Read these off the row that follows.
1) Which number is the entry just right of the largest entry?
2) Which number is the entry just left of -15?
3) Which number is the entry just left of the largest entry?
[-27  -3 -44  39 -15   8]
1) -15
2) 39
3) -44

arr =
array([[ 0.283, -0.777, -2.533,  0.243, -1.398,  1.740, -0.056, -1.596,
         2.349,  1.609,  0.509, -0.786],
       [ 0.110,  0.869,  1.778,  3.359,  3.144, -0.003,  0.242,  1.105,
        -0.488, -2.385, -1.350,  2.773],
       [ 0.839,  1.975,  1.064,  4.638,  2.492, -3.123,  6.806,  0.295,
        -3.133, -4.262, -0.930,  2.884],
       [ 0.828, -0.688,  0.801, -0.666, -0.385,  2.930, -1.206, -0.246,
         0.445, -3.168,  0.580,  1.145],
       [ 1.045,  1.750, -0.179,  3.753,  0.933, -3.069,  8.283, -0.679,
        -3.125, -4.152, -0.293,  1.938],
       [ 3.933, -2.259, -2.698,  0.445, -3.900,  1.285,  3.425, -2.526,
         1.582,  0.370,  4.059, -0.812],
       [ 0.588,  1.222, -0.239,  0.850, -0.046, -4.434,  1.658, -0.052,
        -0.499,  2.204,  0.724,  0.750],
       [ 3.056,  0.451, -0.285,  3.360, -0.430, -3.538,  6.863, -0.778,
        -1.918, -1.637,  2.069,  1.569],
       [-1.646,  0.008,  0.324,  1.376,  2.424,  4.217, -3.419,  0.372,
         1.918, -1.710, -2.476,  1.338],
       [-0.663,  0.659, -0.478, -3.407, -1.706, -2.963, -3.813, -0.127,
         1.337,  4.587,  0.973, -0.664],
       [ 3.408, -1.486, -1.832,  4.843, -0.284,  1.155,  4.537, -1.436,
         1.245, -0.522,  1.950,  0.901],
       [-1.209,  0.069, -1.032, -3.635, -1.600, -1.122, -6.159, -0.214,
         2.926,  5.776,  0.551, -1.145],
       [ 2.266, -1.983, -2.265, -3.447, -4.636,  0.459, -2.449, -1.871,
         2.941,  4.068,  3.911, -1.784],
       [-3.806,  1.243,  1.216, -1.331,  2.744,  2.774, -6.616,  1.181,
         1.636, -0.473, -3.699,  1.126]])
The entry just left of -4.152?
Answer: -3.125
The largest entry?
Answer: 8.283
The entry just right of -4.152?
Answer: -0.293
The minimum?
Answer: -6.616
The entry just left of -2.698 is -2.259
The entry just right of the largest entry?
Answer: -0.679
The entry just left of 0.324 -> 0.008
The entry just right of 0.850 -> -0.046
The entry just left of -0.430?
Answer: 3.360
The entry just left of 1.285 -> -3.900
The entry just left of -2.526 is 3.425
The entry just right of 0.551?
Answer: -1.145
The entry just left of -1.032?
Answer: 0.069
The entry just left of the smallest entry?
Answer: 2.774

x =
array([[-3.261,  0.823, -0.274, -4.633, -0.949, -4.735,  0.369, -1.492,
         2.335, -1.525, -2.817, -4.321,  0.899,  4.638],
       [ 2.363, -0.774, -1.764,  1.483,  0.010,  0.614, -0.037, -1.131,
        -2.697,  1.174,  1.073,  3.834, -1.194, -1.736],
       [-1.127,  0.680, -4.387, -2.043,  2.391, -4.351,  0.605, -0.176,
        -0.428, -1.090, -1.876,  0.877, -0.349,  4.546],
       [-6.175, -1.907, -4.499, -1.990,  5.849,  1.608, -2.557, -3.976,
        -3.198, -1.539,  2.623,  3.399, -0.847, -1.756],
       [-2.213, -2.799, -0.901, -0.507, -2.809, -0.764,  1.768,  3.476,
         1.754,  0.865,  2.587, -1.334,  1.653,  2.131],
       [-0.499,  4.193, -1.047,  0.416, -0.490, -1.537,  4.205,  4.772,
         1.852,  0.315, -2.827, -2.408,  1.523, -1.191],
       [ 0.108,  1.357,  0.811,  1.251,  1.073, -3.077,  2.110,  0.216,
        -1.289, -1.573, -3.147, -0.758,  4.265,  0.322],
       [-1.065, -1.859, -0.703,  2.071,  1.419, -1.133,  0.269,  2.005,
         2.039,  1.140, -0.874, -0.639, -1.407, -2.581],
       [-3.378,  2.289,  2.943,  4.021, -0.145, -1.844, -4.302, -2.449,
        -1.784,  0.378,  2.440,  0.049,  0.985, -1.681]])
Which number is the entry just right of 0.049?
Answer: 0.985
The entry just left of 2.440 is 0.378
The entry just right of 2.623 -> 3.399
Which number is the entry just right of -1.065?
Answer: -1.859
The entry just right of -1.334 -> 1.653
Which number is the entry just right of -2.827?
Answer: -2.408
The entry just right of -2.557: -3.976
The entry just left of 2.943: 2.289
The entry just right of -2.043 is 2.391
The entry just left of the largest entry: -1.990
The entry just left of -2.697: -1.131
Which number is the entry just left of -0.949?
Answer: -4.633
The smallest entry: -6.175
Which number is the entry just right of 3.834?
Answer: -1.194
Which number is the entry just left of -1.537?
Answer: -0.490
The entry just left of -4.387 -> 0.680

Read these off the table that follows.
1) What is the entry just right of the smallest entry?
2) What is the entry just right of 5.267?
3) What is the entry just left of 5.227?
4) What is the maximum?
((4.883, -0.899, 2.063, 1.501, -0.579, 2.571, -0.262, 5.613, -2.547, 0.438, 0.474, 1.764, 0.599, 0.218, 2.011, -0.459), (-6.087, 3.930, 0.499, -1.344, -1.047, -0.301, 1.304, -3.173, -0.374, 0.107, -2.921, 0.762, 5.267, 2.803, -3.100, 3.205), (-3.978, -4.004, 0.453, 3.367, -2.981, 2.899, 2.281, 2.950, -0.044, 0.655, -2.798, 0.734, 6.831, 2.860, -2.465, 5.227))
1) 3.930
2) 2.803
3) -2.465
4) 6.831

Read these off the table that follows.
1) Give the entry just left of 7458.
2) Give the entry in the top-left corner.
3) Give the entry just right of the smallest entry.
4) Give the entry just right of 4427.
5) Give the entry at the centre.
6) Give the bottom-right entry.
7) Give the entry directly above 7750.
8) Give the entry just left of 4565.
8456	7511	9085	8699	3336	8380	8067	8721	9256	7458	3771
2629	2746	2770	1956	9035	2506	2820	2370	2803	3122	8599
5438	6035	5182	5878	5395	5865	6270	5772	5263	5891	5662
4480	4318	4489	4120	7350	4567	4565	4222	4769	4595	6948
4440	3478	4329	4147	7125	4566	4143	3672	4497	5414	6867
5562	2102	7044	5364	6131	4421	3612	4568	5451	8132	7947
6816	4754	5207	5887	7614	6512	3956	3932	5348	8109	5755
7309	6268	5778	6644	6380	6902	4844	5159	5716	7871	4783
7451	8863	7430	7049	4427	7004	7076	8102	7750	4503	3476
8515	7678	8309	7743	4150	7536	6041	7581	8190	6713	3044
2594	3478	2400	1723	9062	2324	2623	2372	2468	2393	8090
1) 9256
2) 8456
3) 9062
4) 7004
5) 4421
6) 8090
7) 5716
8) 4567
